Below are the code and all the weights of a small trained network. Each question names an input and a target symbol and asks about switching units off, where a switched-off unit gives its printed mean instead of its output.

import numpy as np


def w(rows, s, z=0):
    codes = np.array(rows[::2]) - 128.0
    scale = np.full(codes.shape[1], s)
    scale[-1] = z or s
    return codes * scale


def f(y):
    return np.maximum(y, 0)


def softmax(a):
    e = np.exp(a - a.max(-1, keepdims=True))
    return e / e.sum(-1, keepdims=True)


def log_softmax(a):
    a = a - a.max(-1, keepdims=True)
    return a - np.log(np.exp(a).sum(-1, keepdims=True))


def net(x, mask):
    ids = ['βγεθξπ'.index(c) for c in x.split()]
    T = len(ids)
    res = E[ids] + P[:T]
    r = res
    for j in range(2):
        rows = slice(4 * j, 4 * j + 4)
        q, k, v = (r @ M[0][rows].T for M in (Q, K, V))
        z = softmax(np.where(np.tri(T) > 0, q @ k.T / 4**0.5, -1e9)) @ v
        o = O[0][rows]
        res = res + np.where(mask[j], z, o[:, -1]) @ o[:, :-1]
    y = f(res @ A[0][:, :-1].T + A[0][:, -1])
    res = res + np.where(mask[2:10], y, B[0][:, -1]) @ B[0][:, :-1]
    return log_softmax(res[-1] @ U[:, :-1].T + U[:, -1])


Q, K, V, O, A, B = {}, {}, {}, {}, {}, {}
E = w([
[126,181,100],'β',
[115,146,253],'γ',
[153,75,143],'ε',
[15,96,126],'θ',
[102,179,94],'ξ',
[80,133,123],'π',
],0.016)
P = w([
[105,240,51],'0',
[152,162,117],'1',
[186,127,137],'2',
[196,108,156],'3',
[196,84,163],'4',
[193,76,174],'5',
[194,40,152],'6',
[100,173,229],'7',
[73,180,241],'8',
[34,224,253],'9',
],0.0037)
Q[0] = w([
[150,133,148],'H1',
[99,125,97],'H1',
[106,118,120],'H1',
[82,80,167],'H1',
[114,148,110],'H2',
[50,131,103],'H2',
[50,253,86],'H2',
[136,126,137],'H2',
],0.025)
K[0] = w([
[169,123,130],'H1',
[76,136,114],'H1',
[96,132,133],'H1',
[82,125,212],'H1',
[137,164,178],'H2',
[103,106,182],'H2',
[143,241,250],'H2',
[126,117,104],'H2',
],0.021)
V[0] = w([
[137,247,189],'H1',
[130,208,166],'H1',
[122,143,130],'H1',
[110,81,18],'H1',
[150,158,62],'H2',
[97,166,238],'H2',
[125,142,139],'H2',
[121,214,180],'H2',
],0.011)
O[0] = w([
[119,40,47,143],'H1',
[118,70,74,142],'H1',
[120,116,118,137],'H1',
[102,165,245,100],'H1',
[155,204,123,57],'H2',
[135,27,57,254],'H2',
[136,120,108,142],'H2',
[170,104,45,190],'H2',
],0.012,0.0058)
A[0] = w([
[133,125,120,43],'N1',
[183,92,123,160],'N2',
[162,190,143,159],'N3',
[217,217,103,178],'N4',
[166,130,127,156],'N5',
[40,122,108,74],'N6',
[187,125,85,2],'N7',
[93,253,105,44],'N8',
],0.014,0.0047)
B[0] = w([
[110,120,152,140],'N1',
[199,182,93,255],'N2',
[104,65,68,153],'N3',
[154,111,249,168],'N4',
[132,157,111,144],'N5',
[121,164,185,244],'N6',
[100,150,193,225],'N7',
[179,245,30,167],'N8',
],0.018,0.0085)
U = w([
[166,190,152,162],'β',
[209,127,227,140],'γ',
[201,35,255,141],'ε',
[55,106,128,202],'θ',
[142,83,91,146],'ξ',
[71,164,195,2],'π',
],0.0084,0.0054)

Each question gives the input, a string of symbols that net reads in full, and the target symbol t.
The units are the heads (4 rows each of Q, K, V and O) and the neurons (one row each of A and B). Each row of codes is followed by its name. A weight is (code - 128) times the scale printed after its matrix; where a second scale follows, it is the last column's (O, A, B and U).
mask holds one flag per unit, heads first, then neurons. A switched-off unit (its flag False) gives its mean, the last column of its rows in O or B, instead of its output. The means were averaged over made-up inputs and are rounded, as every weight is.
A unit's drop is (log p(t) with every unit on - log p(t) with that unit switched off) / (log p(t) with every unit on - log p(t) with every unit switched off).
The circuit of an input: a set's keep is (log p(t) with only the set's units on - log p(t) with every unit switched off) / (log p(t) with every unit on - log p(t) with every unit switched off). Starting from all 10 units, units are removed one at a time, each time the one whose removal leaves the highest keep (on an exact tie, the one counted first), for as long as the keep stays at least 0.8.
circuit, biggest first: the units of the circuit, biggest drop first
unit that matters most: the unit with the biggest drop
k most important neurons: the k neurons with the biggest drops, biggest first
which heads matter: for each layer, one digit per head in row order, 1 if its drop is at least 0.15 and else 0, layers parted by /
drop of u: that unit's drop, to one decimal
input θ β θ, target π: circuit, biggest first -> N2, H1
input π ξ β β θ β, target ε: unit that matters most -> N4
input θ ε θ θ θ, target π: 3 most important neurons -> N2, N4, N6
input θ π γ θ θ β θ ε θ θ, target ξ: 2 most important neurons -> N7, N4
input θ θ β γ ξ ξ γ π π π, target ξ: which heads matter -> 01
input ε ε β θ γ β ε β, target ξ: which heads matter -> 01
input β ξ γ, target β: 2 most important neurons -> N7, N2
input θ θ β ξ θ θ γ π π β, target ξ: 2 most important neurons -> N4, N2
input θ θ γ γ β π, target ξ: 2 most important neurons -> N4, N2
input γ γ θ θ ε ξ ε γ ξ ξ, target ξ: drop of N4 -> 0.2
input β γ θ π θ θ, target ξ: drop of N6 -> -0.5
input π ξ θ π ξ γ ε ε ε, target ξ: drop of N6 -> 0.3
